Below is a small trained network, with its code and all its weights. Each question gives an input and a class and asks what happens when units are switched off, that is, made to give their printed mean instead of their output.

import numpy as np


def w(rows, s, z=0):
    codes = np.array(rows[::2]) - 128.0
    scale = np.full(codes.shape[1], s)
    scale[-1] = z or s
    return codes * scale


def f(y):
    return np.maximum(y, 0)


def log_softmax(a):
    a = a - a.max(-1, keepdims=True)
    return a - np.log(np.exp(a).sum(-1, keepdims=True))


def net(x, mask):
    res = np.array(x, float).reshape(1, 8) / 4 @ E
    y = f(res @ A[0][:, :-1].T + A[0][:, -1])
    res = res + np.where(mask, y, B[0][:, -1]) @ B[0][:, :-1]
    return log_softmax(res[-1] @ U[:, :-1].T + U[:, -1])


A, B = {}, {}
E = w([
[136,121,130,133,125,143,114],'x0',
[133,141,142,123,126,119,126],'x1',
[158,90,49,30,132,59,53],'x2',
[208,146,90,117,8,157,216],'x3',
[116,134,127,123,122,128,129],'x4',
[123,124,133,132,116,119,120],'x5',
[100,127,110,123,111,164,114],'x6',
[135,120,132,133,131,119,130],'x7',
],0.015)
A[0] = w([
[100,115,69,127,168,110,204,66],'neuron 1',
[153,106,143,122,129,147,116,32],'neuron 2',
[145,83,99,58,145,120,111,51],'neuron 3',
[177,132,56,79,118,94,60,21],'neuron 4',
[205,148,100,90,32,154,192,156],'neuron 5',
[109,159,213,228,121,187,191,45],'neuron 6',
[82,97,155,111,230,128,101,159],'neuron 7',
[80,139,130,159,218,108,56,148],'neuron 8',
[112,110,141,72,80,137,178,103],'neuron 9',
[169,100,130,124,154,203,100,88],'neuron 10',
[105,98,162,198,125,170,193,4],'neuron 11',
[212,166,61,146,40,128,156,144],'neuron 12',
[101,124,100,125,107,119,152,40],'neuron 13',
[122,113,124,98,106,140,162,105],'neuron 14',
[160,182,111,158,124,108,95,21],'neuron 15',
[186,79,114,87,86,154,203,112],'neuron 16',
[94,148,124,117,198,140,104,142],'neuron 17',
[107,132,129,106,123,124,146,30],'neuron 18',
[174,164,115,126,94,163,102,87],'neuron 19',
[160,81,183,83,161,225,51,126],'neuron 20',
[187,102,54,1,121,93,72,57],'neuron 21',
],0.012,0.0043)
B[0] = w([
[109,157,144,143,101,125,119,134],'neuron 1',
[145,97,120,125,155,141,125,128],'neuron 2',
[126,146,91,117,124,195,152,175],'neuron 3',
[135,157,118,61,79,137,193,197],'neuron 4',
[80,82,213,215,192,67,67,254],'neuron 5',
[193,216,8,32,62,187,202,239],'neuron 6',
[117,109,167,190,131,100,82,211],'neuron 7',
[100,89,191,158,169,94,29,218],'neuron 8',
[109,126,133,148,151,117,102,169],'neuron 9',
[147,130,123,153,140,137,127,138],'neuron 10',
[161,141,115,94,151,151,178,191],'neuron 11',
[72,104,162,196,133,108,55,238],'neuron 12',
[126,139,99,176,139,121,126,137],'neuron 13',
[131,97,130,134,164,127,120,153],'neuron 14',
[125,115,131,138,128,123,162,129],'neuron 15',
[117,107,170,152,132,96,60,207],'neuron 16',
[78,66,158,137,136,89,141,179],'neuron 17',
[136,121,117,159,122,109,163,128],'neuron 18',
[114,139,153,116,145,85,145,161],'neuron 19',
[119,95,146,138,139,109,138,166],'neuron 20',
[180,181,40,49,97,214,220,235],'neuron 21',
],0.011,0.022)
U = w([
[107,51,245,254,164,102,27,255],'0',
[228,141,82,130,89,199,181,1],'1',
],0.0081,0.00091)

Each question gives the input, the list of numbers given to net, and the class t.
The units are the neurons (one row each of A and B). Each row of codes is followed by its name. A weight is (code - 128) times the scale printed after its matrix; where a second scale follows, it is the last column's (A, B and U).
mask holds one flag per neuron, in row order. A switched-off neuron (its flag False) gives its mean, the last column of its row in B, instead of its output. The means were averaged over made-up inputs and are rounded, as every weight is.
A unit's drop is (log p(t) with every unit on - log p(t) with that unit switched off) / (log p(t) with every unit on - log p(t) with every unit switched off).
most important unit: the unit with the biggest drop
k most important neurons: the k neurons with the biggest drops, biggest first
drop when u is switched off: that unit's drop, to one decimal
input [4,6,5,3,-5,-4,6,1], class 1: most important unit : neuron 21
input [1,3,-6,7,0,0,-4,6], class 0: 3 most important neurons : [neuron 5; neuron 12; neuron 21]
input [-6,2,6,6,-3,-6,-8,7], class 0: 3 most important neurons : [neuron 5; neuron 6; neuron 12]
input [-3,0,3,2,-5,6,8,1], class 1: 2 most important neurons : [neuron 8; neuron 21]
input [6,-2,5,4,-7,3,2,0], class 1: 4 most important neurons : [neuron 21; neuron 8; neuron 4; neuron 7]
input [8,-1,-7,8,3,7,4,-8], class 0: 3 most important neurons : [neuron 5; neuron 12; neuron 21]
input [2,5,8,-7,-3,-1,6,-4], class 1: 3 most important neurons : [neuron 21; neuron 5; neuron 4]
input [1,-8,-5,7,-4,-7,4,-7], class 0: drop when neuron 5 is switched off : 1.0
input [5,-8,6,8,4,2,-4,7], class 0: drop when neuron 5 is switched off : 2.0
input [0,7,-5,7,-4,4,-8,-3], class 0: drop when neuron 5 is switched off : 3.0
input [8,5,1,0,3,-8,2,-6], class 1: drop when neuron 16 is switched off : 0.4
